Here is a tiny trained network, its code and every weight. The questions are about switching its units off for an input and a class, where a switched-off unit gives its printed mean instead of its output.

import numpy as np


def w(rows, s, z=0):
    codes = np.array(rows[::2]) - 128.0
    scale = np.full(codes.shape[1], s)
    scale[-1] = z or s
    return codes * scale


def f(y):
    return y / 2 * (1 + np.tanh(0.7978845608 * (y + 0.044715 * y**3)))


def log_softmax(a):
    a = a - a.max(-1, keepdims=True)
    return a - np.log(np.exp(a).sum(-1, keepdims=True))


def net(x, mask):
    res = np.array(x, float).reshape(1, 4) / 4 @ E
    y = f(res @ A[0][:, :-1].T + A[0][:, -1])
    res = res + np.where(mask, y, B[0][:, -1]) @ B[0][:, :-1]
    return log_softmax(res[-1] @ U[:, :-1].T + U[:, -1])


A, B = {}, {}
E = w([
[153,168,245,255,182,251,44],'x0',
[199,212,28,119,230,170,183],'x1',
[31,197,192,17,111,204,231],'x2',
[30,240,106,178,161,39,60],'x3',
],0.0065)
A[0] = w([
[123,119,244,204,110,208,55,48],'N1',
[225,78,125,241,181,129,25,55],'N2',
[81,206,186,216,203,157,46,115],'N3',
[81,59,157,100,49,52,134,58],'N4',
[195,74,142,109,119,191,145,4],'N5',
[190,55,22,135,108,4,96,71],'N6',
[70,195,113,126,162,60,98,54],'N7',
[183,181,2,89,203,106,212,89],'N8',
[47,199,185,62,106,177,199,50],'N9',
[102,74,177,169,52,76,77,20],'N10',
[62,217,126,164,171,87,54,117],'N11',
[66,174,60,88,100,20,139,118],'N12',
[94,87,177,154,81,118,98,7],'N13',
[199,54,134,107,120,187,151,75],'N14',
[62,214,110,172,156,88,68,75],'N15',
[209,53,145,109,121,193,150,103],'N16',
[194,182,38,147,219,152,130,65],'N17',
[201,51,141,108,108,196,166,84],'N18',
[195,204,122,179,221,237,122,65],'N19',
],0.007,0.0034)
B[0] = w([
[50,54,32,13,158,126,86,243],'N1',
[143,243,179,43,166,234,158,254],'N2',
[138,52,67,70,229,129,208,255],'N3',
[44,94,120,58,86,87,52,202],'N4',
[128,124,246,165,220,48,173,162],'N5',
[141,233,166,9,198,245,158,239],'N6',
[169,94,223,183,190,76,179,185],'N7',
[28,92,117,79,38,74,21,240],'N8',
[181,255,243,103,109,229,124,220],'N9',
[39,187,246,158,64,72,63,185],'N10',
[200,96,210,206,155,61,172,224],'N11',
[166,67,110,104,240,117,213,242],'N12',
[43,155,200,102,63,62,36,150],'N13',
[147,100,196,188,174,53,172,185],'N14',
[174,110,229,192,153,61,167,208],'N15',
[166,80,203,206,182,57,175,200],'N16',
[70,167,228,176,44,48,22,212],'N17',
[151,81,184,192,193,57,168,197],'N18',
[29,69,76,42,83,94,30,240],'N19',
],0.0076,0.0066)
U = w([
[218,64,174,234,172,31,222,133],'0',
[82,57,71,38,177,108,173,121],'1',
[44,136,152,154,36,51,11,106],'2',
[193,246,191,85,158,246,168,37],'3',
[179,55,52,142,107,199,180,245],'4',
[215,122,18,237,33,132,147,2],'5',
[234,132,28,251,20,128,141,2],'6',
[223,137,26,254,25,128,148,2],'7',
],0.01,0.0095)

Each question gives the input, the list of numbers given to net, and the class t.
The units are the neurons (one row each of A and B). Each row of codes is followed by its name. A weight is (code - 128) times the scale printed after its matrix; where a second scale follows, it is the last column's (A, B and U).
mask holds one flag per neuron, in row order. A switched-off neuron (its flag False) gives its mean, the last column of its row in B, instead of its output. The means were averaged over made-up inputs and are rounded, as every weight is.
A unit's drop is (log p(t) with every unit on - log p(t) with that unit switched off) / (log p(t) with every unit on - log p(t) with every unit switched off).
The circuit of an input: a set's keep is (log p(t) with only the set's units on - log p(t) with every unit switched off) / (log p(t) with every unit on - log p(t) with every unit switched off). Starting from the 12 units with the biggest drops (on a tie, the unit counted first), units are removed one at a time, each time the one whose removal leaves the highest keep (on an exact tie, the one counted first), for as long as the keep stays at least 0.8.
units of the circuit, in order: the units of the circuit, biggest drop first
top k neurons: the k neurons with the biggest drops, biggest first
drop when u is switched off: that unit's drop, to one decimal
input [-3,-5,-7,1], class 3: units of the circuit, in order	N6
input [-5,8,-6,-2], class 2: top 2 neurons	N8, N17
input [7,-7,-4,-5], class 1: top 4 neurons	N1, N2, N17, N3
input [6,1,-8,-5], class 3: top 2 neurons	N2, N8
input [-6,8,3,4], class 2: top 3 neurons	N8, N17, N3
input [3,-8,-8,8], class 0: top 2 neurons	N11, N3
input [8,1,-7,0], class 1: top 3 neurons	N1, N19, N3
input [-4,-7,-4,-8], class 0: top 2 neurons	N16, N18
input [-5,-7,6,2], class 2: top 2 neurons	N4, N3
input [-7,8,-1,-3], class 2: top 3 neurons	N8, N17, N3
input [8,-8,3,-3], class 1: top 3 neurons	N1, N3, N17
input [3,8,-6,1], class 2: top 2 neurons	N17, N19
input [0,4,3,2], class 2: top 2 neurons	N6, N2
input [-4,-1,6,3], class 3: units of the circuit, in order	N9
input [8,5,6,1], class 1: top 2 neurons	N19, N3
input [5,4,-6,2], class 3: drop when N8 is switched off	0.3
input [-6,5,-8,-4], class 3: drop when N6 is switched off	1.3
input [8,-7,1,-3], class 1: drop when N1 is switched off	0.8
